[[ -2.4 -42.8  28.5 -11.4  45.3 -35.0  -4.4 -30.5  36.7 -42.8]
 [-38.2 -10.4 -25.6 -31.1 -22.6 -43.5  14.4  66.9  30.0  50.9]
 [ -8.2  -1.0  -4.7 -23.2 -10.6 -29.5  25.2 -11.4   9.5  13.3]
 [-57.3 -10.3 -17.9 -11.3 -18.9  29.9  13.6  44.6  24.8  31.6]
 [-21.9  16.9 -16.7  58.3  17.0  49.3 -59.5  14.7 -38.0 -40.5]
 [  6.8  -5.6  -2.9 -22.5  -4.1 -26.8  14.0  22.7  14.6  25.4]]
=>
[[ -2.4 -42.8  28.5 -11.4  45.3 -35.0  -4.4 -30.5  36.7 -42.8]
 [-38.2 -10.4 -25.6 -31.1 -22.6 -43.5  14.4  66.9  30.0  50.9]
 [-57.3 -10.3 -17.9 -11.3 -18.9  29.9  13.6  44.6  24.8  31.6]
 [  6.8  -5.6  -2.9 -22.5  -4.1 -26.8  14.0  22.7  14.6  25.4]
 [ -8.2  -1.0  -4.7 -23.2 -10.6 -29.5  25.2 -11.4   9.5  13.3]
 [-21.9  16.9 -16.7  58.3  17.0  49.3 -59.5  14.7 -38.0 -40.5]]

[[ 69.3 -37.8 -41.2  29.4 -40.8  -0.7  -1.4  69.1 -26.8 -35.8  76.1 -29.4
  -62.4]
 [ 36.1 -74.8 -17.3 -28.4  10.7   9.5 -71.8  14.3 -61.8 -54.4  85.3  -8.2
    0.0]]
=>
[[ 36.1 -74.8 -17.3 -28.4  10.7   9.5 -71.8  14.3 -61.8 -54.4  85.3  -8.2
    0.0]
 [ 69.3 -37.8 -41.2  29.4 -40.8  -0.7  -1.4  69.1 -26.8 -35.8  76.1 -29.4
  -62.4]]

[[ -3.1 -15.1  15.0  35.0 -24.8  -0.9  -0.5  -1.5  -5.3 -18.4 -13.5  -0.9
   -0.2]
 [  4.6 -60.0  -3.3   2.7   3.9   1.6 -16.3   1.5   2.8   4.7 -61.1   0.6
   -1.6]]
=>
[[  4.6 -60.0  -3.3   2.7   3.9   1.6 -16.3   1.5   2.8   4.7 -61.1   0.6
   -1.6]
 [ -3.1 -15.1  15.0  35.0 -24.8  -0.9  -0.5  -1.5  -5.3 -18.4 -13.5  -0.9
   -0.2]]

[[ 14.2   3.9   9.5  75.4  28.0 -46.9   4.7  -0.3 -36.8]
 [ -8.0  23.1  10.1  55.6 -43.5 -52.1  19.4 -53.9  58.2]
 [-24.4  -9.1 -21.1  83.2 -43.0 -55.2  24.1  -3.1  -6.9]
 [ 27.4  35.6  43.9  24.6   3.4   9.1 -15.6 -27.8  25.4]]
=>
[[-24.4  -9.1 -21.1  83.2 -43.0 -55.2  24.1  -3.1  -6.9]
 [ 14.2   3.9   9.5  75.4  28.0 -46.9   4.7  -0.3 -36.8]
 [ -8.0  23.1  10.1  55.6 -43.5 -52.1  19.4 -53.9  58.2]
 [ 27.4  35.6  43.9  24.6   3.4   9.1 -15.6 -27.8  25.4]]

[[  4.6 -10.7  11.3  20.2   9.0   1.4 -54.8  32.3  25.4]
 [-19.7  41.0  -4.7   4.1  34.8 -39.1  23.6   2.8   7.1]
 [  0.0  -7.5  13.4  25.3   9.1  -5.7 -52.3  37.0  30.9]
 [ 61.9 -38.2  48.1  28.5 -71.4  39.9 -30.5  18.3  22.5]]
=>
[[ 61.9 -38.2  48.1  28.5 -71.4  39.9 -30.5  18.3  22.5]
 [  4.6 -10.7  11.3  20.2   9.0   1.4 -54.8  32.3  25.4]
 [  0.0  -7.5  13.4  25.3   9.1  -5.7 -52.3  37.0  30.9]
 [-19.7  41.0  -4.7   4.1  34.8 -39.1  23.6   2.8   7.1]]

[[  6.8  -5.5  34.6  24.5 -11.1 -42.3  15.7  -7.0 -17.5 -35.1 -22.5 -22.5
  -41.8   8.4  -4.9]
 [ 15.5   5.8  40.2  21.6 -17.3 -59.0 -36.1   8.8 -14.4 -13.7  23.3  23.3
   16.0  32.7  64.1]
 [-11.2 -26.5  18.0 -76.3 -13.0 -17.9   7.2  -9.4  -7.2  72.6  17.9  17.9
  -43.6   6.0  24.7]
 [ 57.3   3.7  17.8  -5.8  -3.4  16.8  11.3 -53.5 -42.2  69.4   8.6   8.6
  -12.5   8.2  13.9]
 [ 46.8  24.8 -51.9  -0.5   7.9 -42.5 -49.3  41.1   6.4 -35.1 -44.0 -44.0
  -15.5  16.5  -2.2]
 [ 42.8  46.5  46.0   6.9 -11.4 -11.7  36.1  -1.3 -54.4  -0.5  17.9  17.9
  -48.7  -0.6  -4.7]]
=>
[[-11.2 -26.5  18.0 -76.3 -13.0 -17.9   7.2  -9.4  -7.2  72.6  17.9  17.9
  -43.6   6.0  24.7]
 [  6.8  -5.5  34.6  24.5 -11.1 -42.3  15.7  -7.0 -17.5 -35.1 -22.5 -22.5
  -41.8   8.4  -4.9]
 [ 57.3   3.7  17.8  -5.8  -3.4  16.8  11.3 -53.5 -42.2  69.4   8.6   8.6
  -12.5   8.2  13.9]
 [ 15.5   5.8  40.2  21.6 -17.3 -59.0 -36.1   8.8 -14.4 -13.7  23.3  23.3
   16.0  32.7  64.1]
 [ 46.8  24.8 -51.9  -0.5   7.9 -42.5 -49.3  41.1   6.4 -35.1 -44.0 -44.0
  -15.5  16.5  -2.2]
 [ 42.8  46.5  46.0   6.9 -11.4 -11.7  36.1  -1.3 -54.4  -0.5  17.9  17.9
  -48.7  -0.6  -4.7]]
